Below is a small trained network, with its code and all its weights. Each question gives an input and a target symbol and asks what happens when units are switched off, that is, made to give their printed mean instead of their output.

import numpy as np


def w(rows, s, z=0):
    codes = np.array(rows[::2]) - 128.0
    scale = np.full(codes.shape[1], s)
    scale[-1] = z or s
    return codes * scale


def norm(h):
    return h / np.sqrt((h * h).mean(-1, keepdims=True) + 1e-5)


def f(y):
    return np.maximum(y, 0)


def softmax(a):
    e = np.exp(a - a.max(-1, keepdims=True))
    return e / e.sum(-1, keepdims=True)


def log_softmax(a):
    a = a - a.max(-1, keepdims=True)
    return a - np.log(np.exp(a).sum(-1, keepdims=True))


def net(x, mask):
    ids = ['αδζθπστφψω'.index(c) for c in x.split()]
    T = len(ids)
    res = E[ids] + P[:T]
    u = 0
    for l in range(2):
        r = norm(res)
        for j in range(2):
            rows = slice(4 * j, 4 * j + 4)
            q, k, v = (r @ M[l][rows].T for M in (Q, K, V))
            z = softmax(np.where(np.tri(T) > 0, q @ k.T / 4**0.5, -1e9)) @ v
            o = O[l][rows]
            res = res + np.where(mask[u + j], z, o[:, -1]) @ o[:, :-1]
        u += 2
        y = f(norm(res) @ A[l][:, :-1].T + A[l][:, -1])
        res = res + np.where(mask[u : u + 8], y, B[l][:, -1]) @ B[l][:, :-1]
        u += 8
    return log_softmax(norm(res)[-1] @ U[:, :-1].T + U[:, -1])


Q, K, V, O, A, B = {}, {}, {}, {}, {}, {}
E = w([
[114,163,77,123,88,55,69,159],'α',
[178,125,82,112,129,138,208,103],'δ',
[218,162,215,103,137,122,210,90],'ζ',
[165,72,117,47,144,94,98,140],'θ',
[163,90,125,165,148,181,141,131],'π',
[89,57,116,156,190,85,134,93],'σ',
[167,159,154,183,75,118,90,129],'τ',
[87,118,178,123,123,148,252,124],'φ',
[191,145,122,85,161,177,117,158],'ψ',
[118,102,141,107,73,138,162,147],'ω',
],0.021)
P = w([
[83,150,184,197,32,105,107,73],'0',
[103,123,145,180,85,100,151,162],'1',
[118,119,159,184,97,106,134,192],'2',
[123,99,141,172,115,127,152,223],'3',
[134,79,132,161,127,141,163,236],'4',
[131,56,109,144,136,167,178,253],'5',
],0.0057)
Q[0] = w([
[138,24,80,94,157,144,124,136],'L0H0',
[192,175,54,56,171,87,75,136],'L0H0',
[247,159,214,107,104,198,186,209],'L0H0',
[101,115,109,67,85,120,84,172],'L0H0',
[78,70,82,181,116,169,139,138],'L0H1',
[113,126,138,129,129,122,141,168],'L0H1',
[147,78,163,155,187,153,202,94],'L0H1',
[184,99,103,177,144,114,119,219],'L0H1',
],0.011)
K[0] = w([
[152,96,83,30,193,212,137,162],'L0H0',
[215,220,82,62,135,115,48,107],'L0H0',
[254,130,218,149,119,189,179,126],'L0H0',
[137,159,109,95,96,160,56,187],'L0H0',
[98,87,109,169,148,181,130,175],'L0H1',
[137,110,137,84,102,176,138,172],'L0H1',
[108,166,152,127,190,242,126,133],'L0H1',
[212,38,116,130,148,185,75,182],'L0H1',
],0.0092)
V[0] = w([
[193,155,93,133,172,74,67,23],'L0H0',
[155,234,88,228,79,116,123,196],'L0H0',
[92,233,117,150,58,184,148,150],'L0H0',
[208,57,136,96,113,13,171,99],'L0H0',
[114,176,118,52,175,191,77,128],'L0H1',
[137,66,123,59,143,129,76,210],'L0H1',
[146,198,79,159,107,128,151,129],'L0H1',
[101,2,126,177,120,125,173,85],'L0H1',
],0.0062)
O[0] = w([
[73,108,104,83,204,95,108,142,3],'L0H0',
[76,94,1,106,70,189,197,120,223],'L0H0',
[137,61,85,161,93,143,143,162,103],'L0H0',
[70,228,173,43,125,112,57,137,230],'L0H0',
[175,77,240,139,82,161,165,145,29],'L0H1',
[146,74,145,99,48,141,23,81,214],'L0H1',
[117,211,109,96,143,166,148,171,121],'L0H1',
[111,147,142,178,184,40,66,74,184],'L0H1',
],0.0064,0.0026)
A[0] = w([
[118,107,81,249,138,169,105,153,85],'L0N0',
[194,223,183,99,119,184,90,146,130],'L0N1',
[78,170,155,117,112,63,8,136,164],'L0N2',
[125,219,145,112,53,31,147,155,181],'L0N3',
[118,219,78,51,228,122,184,44,78],'L0N4',
[23,103,162,211,167,78,1,143,113],'L0N5',
[55,138,96,112,229,119,115,132,2],'L0N6',
[139,149,141,154,92,255,165,115,155],'L0N7',
],0.0064,0.0034)
B[0] = w([
[160,208,204,83,147,119,149,150,221],'L0N0',
[61,73,106,93,88,168,160,57,190],'L0N1',
[143,117,110,115,137,189,122,237,202],'L0N2',
[136,128,89,70,117,175,143,204,236],'L0N3',
[144,183,17,255,106,62,211,199,177],'L0N4',
[234,117,151,162,178,98,106,98,205],'L0N5',
[212,190,80,200,140,95,9,147,147],'L0N6',
[72,202,130,184,139,139,86,67,254],'L0N7',
],0.0071,0.0052)
Q[1] = w([
[124,113,181,122,100,178,144,96],'L1H0',
[167,83,151,116,129,124,75,101],'L1H0',
[138,125,88,177,199,76,89,84],'L1H0',
[142,144,114,112,79,139,207,102],'L1H0',
[161,127,134,128,163,63,93,184],'L1H1',
[104,197,127,159,120,151,155,120],'L1H1',
[200,86,156,153,68,192,126,181],'L1H1',
[164,142,129,148,102,254,123,186],'L1H1',
],0.013)
K[1] = w([
[107,110,153,152,158,209,151,74],'L1H0',
[165,69,116,101,146,151,96,70],'L1H0',
[139,116,29,165,144,97,91,124],'L1H0',
[106,189,170,116,158,138,198,94],'L1H0',
[171,118,139,127,127,106,111,204],'L1H1',
[97,144,143,131,189,175,180,145],'L1H1',
[211,35,137,86,63,232,98,129],'L1H1',
[144,162,137,101,127,249,70,104],'L1H1',
],0.012)
V[1] = w([
[218,114,51,72,160,154,107,45],'L1H0',
[158,101,81,119,122,170,97,71],'L1H0',
[100,34,55,173,153,119,112,107],'L1H0',
[127,144,134,151,201,204,129,197],'L1H0',
[111,150,78,86,120,193,70,16],'L1H1',
[124,102,222,106,178,183,212,167],'L1H1',
[160,95,109,68,94,190,144,3],'L1H1',
[92,157,63,178,170,182,133,103],'L1H1',
],0.0064)
O[1] = w([
[99,192,111,154,2,87,121,74,92],'L1H0',
[138,137,95,143,99,133,84,69,114],'L1H0',
[147,100,86,215,100,53,175,112,4],'L1H0',
[89,220,158,139,220,144,42,96,194],'L1H0',
[176,127,121,148,223,57,86,175,180],'L1H1',
[109,93,81,116,173,108,158,37,146],'L1H1',
[242,99,113,101,203,40,103,153,200],'L1H1',
[113,68,149,142,176,145,27,110,171],'L1H1',
],0.0062,0.0032)
A[1] = w([
[69,74,96,35,118,82,106,208,192],'L1N0',
[66,175,147,109,107,254,171,159,71],'L1N1',
[98,174,139,246,100,225,92,52,66],'L1N2',
[42,89,213,47,16,129,216,172,1],'L1N3',
[193,79,202,220,198,174,87,117,123],'L1N4',
[15,45,235,133,114,121,167,45,55],'L1N5',
[166,150,193,214,151,205,195,25,151],'L1N6',
[186,134,92,88,163,192,51,123,237],'L1N7',
],0.0072,0.0047)
B[1] = w([
[188,159,167,134,222,101,42,70,178],'L1N0',
[162,27,154,218,76,65,91,51,193],'L1N1',
[209,125,231,46,50,255,48,114,177],'L1N2',
[240,27,19,72,180,37,112,47,159],'L1N3',
[164,40,10,149,149,138,124,120,222],'L1N4',
[19,30,167,174,110,25,85,250,139],'L1N5',
[12,168,35,78,127,167,36,83,198],'L1N6',
[41,164,207,163,115,76,199,166,255],'L1N7',
],0.0067,0.0087)
U = w([
[73,149,36,62,84,96,59,205,4],'α',
[1,75,168,149,106,84,140,126,157],'δ',
[131,172,75,107,143,224,42,40,5],'ζ',
[131,201,136,90,111,95,185,24,193],'θ',
[216,69,125,147,54,50,114,79,66],'π',
[151,192,138,235,215,54,87,72,84],'σ',
[160,75,133,143,184,197,161,224,78],'τ',
[137,161,234,211,30,161,142,154,208],'φ',
[128,229,85,190,111,112,210,164,169],'ψ',
[116,202,243,56,150,80,101,136,172],'ω',
],0.0063,0.0027)

Each question gives the input, a string of symbols that net reads in full, and the target symbol t.
The units are the heads (4 rows each of Q, K, V and O) and the neurons (one row each of A and B). Each row of codes is followed by its name. A weight is (code - 128) times the scale printed after its matrix; where a second scale follows, it is the last column's (O, A, B and U).
mask holds one flag per unit, layer by layer, with each layer's heads first. A switched-off unit (its flag False) gives its mean, the last column of its rows in O or B, instead of its output. The means were averaged over made-up inputs and are rounded, as every weight is.
A unit's drop is (log p(t) with every unit on - log p(t) with that unit switched off) / (log p(t) with every unit on - log p(t) with every unit switched off).
The circuit of an input: a set's keep is (log p(t) with only the set's units on - log p(t) with every unit switched off) / (log p(t) with every unit on - log p(t) with every unit switched off). Starting from the 12 units with the biggest drops (on a tie, the unit counted first), units are removed one at a time, each time the one whose removal leaves the highest keep (on an exact tie, the one counted first), for as long as the keep stays at least 0.8.
circuit, biggest first: the units of the circuit, biggest drop first
most important unit: the unit with the biggest drop
k most important neurons: the k neurons with the biggest drops, biggest first
top k neurons in layer l: the k neurons of layer l with the biggest drops, biggest first
which heads matter: for each layer, one digit per head in row order, 1 if its drop is at least 0.15 and else 0, layers parted by /
input ψ τ σ ψ, target τ: circuit, biggest first => [L0H1; L0H0; L1N2]
input ω ψ ζ θ, target π: circuit, biggest first => [L1H0; L0H0]
input ω θ ω ψ, target π: which heads matter => 11 / 11
input τ π φ π ψ, target σ: which heads matter => 01 / 11
input ψ φ σ δ, target τ: circuit, biggest first => [L1H0]
input σ ζ ψ α σ ω, target ω: circuit, biggest first => [L1N0; L1N4]
input ζ π ω δ π, target ζ: which heads matter => 00 / 01
input π π ψ σ ω, target σ: which heads matter => 00 / 01
input φ δ ψ σ ω, target τ: top 3 neurons in layer 0 => [L0N1; L0N7; L0N5]
input ζ ω ψ δ, target ω: circuit, biggest first => [L0H0; L1H0; L1N4]
input ψ φ τ α τ, target τ: circuit, biggest first => [L1H0; L0H0]
input δ τ ζ, target θ: 2 most important neurons => [L0N1; L0N4]
input θ θ τ τ ψ τ, target π: 2 most important neurons => [L0N1; L0N3]
input φ π π, target ζ: 3 most important neurons => [L1N6; L1N4; L1N2]
input σ δ σ δ θ ψ, target π: most important unit => L0H1
input ζ τ τ ψ, target ω: 2 most important neurons => [L1N7; L0N4]
input τ τ ω, target π: which heads matter => 10 / 00
input φ ψ φ, target τ: which heads matter => 10 / 11
input ψ ω π ω, target σ: top 2 neurons in layer 1 => [L1N0; L1N2]
input ψ φ ψ, target τ: most important unit => L0H1
input π ψ π, target σ: 2 most important neurons => [L0N1; L0N0]
input τ π σ ω δ ψ, target σ: 2 most important neurons => [L0N1; L1N7]
input σ ω δ ζ δ, target ψ: which heads matter => 00 / 00
input π σ φ ψ τ, target τ: which heads matter => 10 / 11
input α σ ψ τ, target ψ: top 3 neurons in layer 0 => [L0N1; L0N0; L0N2]
input α φ α ω, target π: 2 most important neurons => [L1N3; L1N1]
